How the items are linked:
ze: TR->HJ, NQ->MG, BL->JD, TH->HM, SZ->HP, JL->JH, ZQ->ZD, ZD->BD, BB->TQ, HM->LP, NT->BS, JD->ZJ, MD->RG, QT->QN, TP->NQ, TQ->HQ, ZM->RN, LS->TH, HQ->QC, GH->TR, BS->BB, ZB->QF, RN->SZ, QF->MD, LP->JL, BZ->NZ, HJ->CN, MR->RJ, BD->BZ, NZ->QT, QC->ZB, ZJ->TP, SF->ZQ, MG->ZM, HP->GH, RJ->NT, JH->BL, QN->MR, RG->SF, CN->LS
ra: TR->RG, NQ->QT, BL->NT, TH->QC, SZ->ZD, JL->BB, ZQ->HP, ZD->SZ, BB->JL, HM->HQ, NT->BL, JD->RJ, MD->HJ, QT->NQ, TP->QN, TQ->LP, ZM->BZ, LS->ZB, HQ->HM, GH->SF, BS->JH, ZB->LS, RN->BD, QF->CN, LP->TQ, BZ->ZM, HJ->MD, MR->ZJ, BD->RN, NZ->MG, QC->TH, ZJ->MR, SF->GH, MG->NZ, HP->ZQ, RJ->JD, JH->BS, QN->TP, RG->TR, CN->QF
fo: TR->GH, NQ->TP, BL->JH, TH->LS, SZ->RN, JL->LP, ZQ->SF, ZD->ZQ, BB->BS, HM->TH, NT->RJ, JD->BL, MD->QF, QT->NZ, TP->ZJ, TQ->BB, ZM->MG, LS->CN, HQ->TQ, GH->HP, BS->NT, ZB->QC, RN->ZM, QF->ZB, LP->HM, BZ->BD, HJ->TR, MR->QN, BD->ZD, NZ->BZ, QC->HQ, ZJ->JD, SF->RG, MG->NQ, HP->SZ, RJ->MR, JH->JL, QN->QT, RG->MD, CN->HJ

In the rows, 524 stands for zero.

The rows follow the links: the fewer symbols apart two items are, the more alike their rows tend to be.

Each row is also shifted at random along 3 hidden directions that mean nothing.

Each row, then its item:
 538   537   426   566   502   503   415   433   461   686   804   613   584   544   554   590   371   510   436   524   421   375   504   489   542   528 -> BD
 655   584   404   515   416   564   540   612   462   564   513   589   675   566   525   512   592   763   550   709   485   409   478   483   478   510 -> BS
 718   648   514   512   503   450   411   459   507   533   483   675   474   385   492   590   501   663   599   571   504   593   562   527   633   767 -> HP
 528   437   521   653   609   508   327   673   650   512   448   491   307   501   440   450   248   512   590   447   699   527   588   554   441   385 -> HQ
 530   492   443   475   545   476   536   513   474   469   555   612   679   492   416   486   684   496   523   606   450   598   388   650   705   470 -> SF
 590   515   675   557   506   503   529   566   677   478   350   516   308   551   595   534   463   405   451   353   701   613   570   593   525   589 -> ZB
 615   593   583   514   402   499   448   490   585   647   475   578   415   505   686   589   389   544   436   465   686   493   544   486   517   758 -> QC
 409   502   557   523   425   636   609   674   588   605   449   464   575   722   634   467   554   552   463   607   645   378   500   466   413   381 -> NQ
 680   495   543   542   677   561   549   500   517   513   645   519   446   545   449   629   513   542   591   349   418   516   720   589   496   375 -> JL
 740   454   534   457   623   588   601   480   532   535   667   520   534   615   504   616   549   500   539   330   512   481   658   636   493   315 -> LP
 648   483   468   407   359   615   627   565   529   452   461   404   636   570   644   446   549   595   543   582   694   499   470   486   421   540 -> MG
 441   469   541   591   464   472   586   560   536   492   495   500   485   565   601   461   567   334   379   500   549   571   329   583   584   492 -> CN
 751   401   481   451   585   556   450   583   637   384   414   444   490   470   388   445   469   602   738   457   691   627   599   611   514   417 -> RN
 328   505   596   408   603   450   518   529   607   509   422   581   625   479   435   472   627   422   545   574   613   627   480   612   729   570 -> MD

In each set, the symbols that take the first to the second take the third to the fourth. Give the fourth.
Answers are names.
A  604   438   522   452   702   578   535   507   557   569   689   534   585   594   435   574   526   471   582   379   517   474   677   635   523   288
B  361   571   534   618   545   387   389   469   492   508   464   602   455   357   441   475   473   469   514   605   465   627   408   517   667   730
C  418   569   630   407   484   463   512   406   578   540   428   588   548   459   585   514   578   454   493   533   630   593   506   533   697   793
D BS

A  492   610   760   498   492   547   601   597   689   680   414   702   436   711   674   583   635   445   358   453   708   475   574   602   610   592
B  415   477   483   317   530   595   442   578   639   630   552   570   783   557   464   474   429   680   630   676   744   403   587   491   586   465
C  863   476   400   621   479   508   548   483   422   437   642   533   448   525   549   532   560   477   440   409   391   536   423   625   486   405
D JD

A  497   427   349   551   645   479   358   510   468   514   737   550   608   459   355   478   417   469   551   559   404   505   447   572   609   354
B  663   391   462   418   478   556   633   452   506   430   576   415   591   565   579   459   600   375   460   411   591   562   401   628   539   442
C  694   556   480   650   495   632   486   774   565   623   496   614   454   680   503   531   452   685   487   544   589   365   540   543   406   264
D MG

A  642   478   384   550   559   498   524   523   470   518   639   604   627   531   440   507   607   492   492   542   412   519   372   653   630   405
B  631   530   496   408   462   468   626   435   465   404   459   542   632   442   535   484   766   487   496   581   446   685   366   593   684   684
C  434   391   473   492   518   502   574   489   527   443   545   411   611   546   507   396   542   268   455   502   567   583   324   604   596   449
D HJ

A  648   502   425   573   526   538   541   591   503   609   654   669   604   627   479   539   618   498   417   533   444   466   403   669   611   322
B  623   556   518   600   493   535   528   406   451   610   737   527   413   582   645   640   397   460   437   372   455   431   578   485   413   553
C  269   500   571   689   563   521   584   632   507   432   409   371   400   532   489   460   490   463   548   541   457   573   517   420   352   416
D MG

A  731   473   512   655   505   518   423   590   618   456   409   466   249   501   525   496   322   512   549   399   672   579   550   533   409   466
B  649   561   570   512   623   563   397   657   651   630   488   695   480   566   418   577   428   667   600   487   662   471   691   614   590   422
C  276   481   551   486   659   594   577   649   550   435   435   435   658   519   378   439   607   577   675   635   477   586   589   496   511   338
D CN

A  525   570   552   652   628   421   394   614   576   481   394   620   325   419   392   512   456   517   575   489   513   638   553   585   625   560
B  316   583   599   641   511   435   475   585   547   623   479   672   450   563   556   498   540   390   357   588   532   486   370   570   652   562
C   89   526   664   453   672   523   476   453   584   677   661   497   596   533   524   571   371   464   559   522   540   405   704   411   537   530
D MR

A  597   494   458   496   555   486   576   543   510   460   534   614   611   528   451   487   711   479   489   556   447   587   380   668   683   412
B  639   591   463   475   401   598   645   584   421   455   452   504   671   539   554   483   691   694   584   664   422   534   454   470   444   545
C  573   553   347   507   401   500   314   481   474   587   595   559   617   381   491   523   316   701   588   716   581   434   471   409   534   709
D BD

A  547   481   344   522   543   472   404   413   410   571   759   570   696   427   432   514   448   511   526   600   373   469   403   538   616   525
B  370   557   656   576   577   549   520   495   558   717   701   557   424   663   620   651   404   431   423   374   544   372   689   476   439   442
C  662   608   534   570   583   498   560   436   427   487   603   542   447   457   557   679   565   598   575   416   308   532   680   481   462   597
D ZJ

A  796   587   478   526   373   622   740   598   423   411   398   473   543   575   616   506   773   694   542   568   416   557   491   493   393   534
B  346   510   593   747   648   483   549   613   480   409   432   403   296   499   421   499   489   472   561   462   367   603   611   475   366   371
C   72   491   691   481   724   559   536   560   595   587   537   453   572   588   450   551   516   456   589   522   571   472   737   471   506   399
D NQ

A  557   509   441   495   497   578   600   590   462   393   410   430   651   463   450   439   643   679   649   658   433   599   482   482   465   475
B  335   593   480   561   615   451   442   393   379   470   611   483   532   323   435   561   457   583   651   601   266   585   606   377   498   687
C  462   681   593   557   250   603   715   564   459   719   501   557   579   724   823   587   633   628   310   667   526   330   450   358   398   672
D QN

A  514   577   570   503   435   483   378   446   595   623   491   559   456   467   618   538   355   543   489   528   700   506   544   445   557   774
B  570   480   448   314   531   565   544   363   481   627   754   569   779   553   570   561   557   502   504   510   551   410   523   557   632   545
C  283   481   609   444   622   555   632   531   526   398   431   365   597   477   449   464   621   510   664   547   475   635   617   452   498   504
D TP

A  508   648   578   616   522   471   549   445   404   544   577   563   444   468   561   644   554   615   543   496   292   523   654   399   461   664
B  700   569   406   566   472   529   511   494   450   648   748   648   570   610   567   608   529   536   394   516   399   388   427   577   567   442
C  463   570   620   698   564   433   457   641   595   565   392   647   296   557   503   536   531   451   406   470   507   581   461   607   601   490
D BS

A  339   382   527   508   590   514   541   563   594   520   568   478   583   626   468   430   515   298   438   510   614   521   379   628   611   307
B  343   558   527   555   388   553   617   561   465   536   473   433   594   584   639   465   543   541   465   671   528   450   430   382   406   585
C  561   461   619   530   553   465   496   490   608   374   312   410   312   395   526   456   435   383   573   384   680   702   544   545   537   636
D NZ

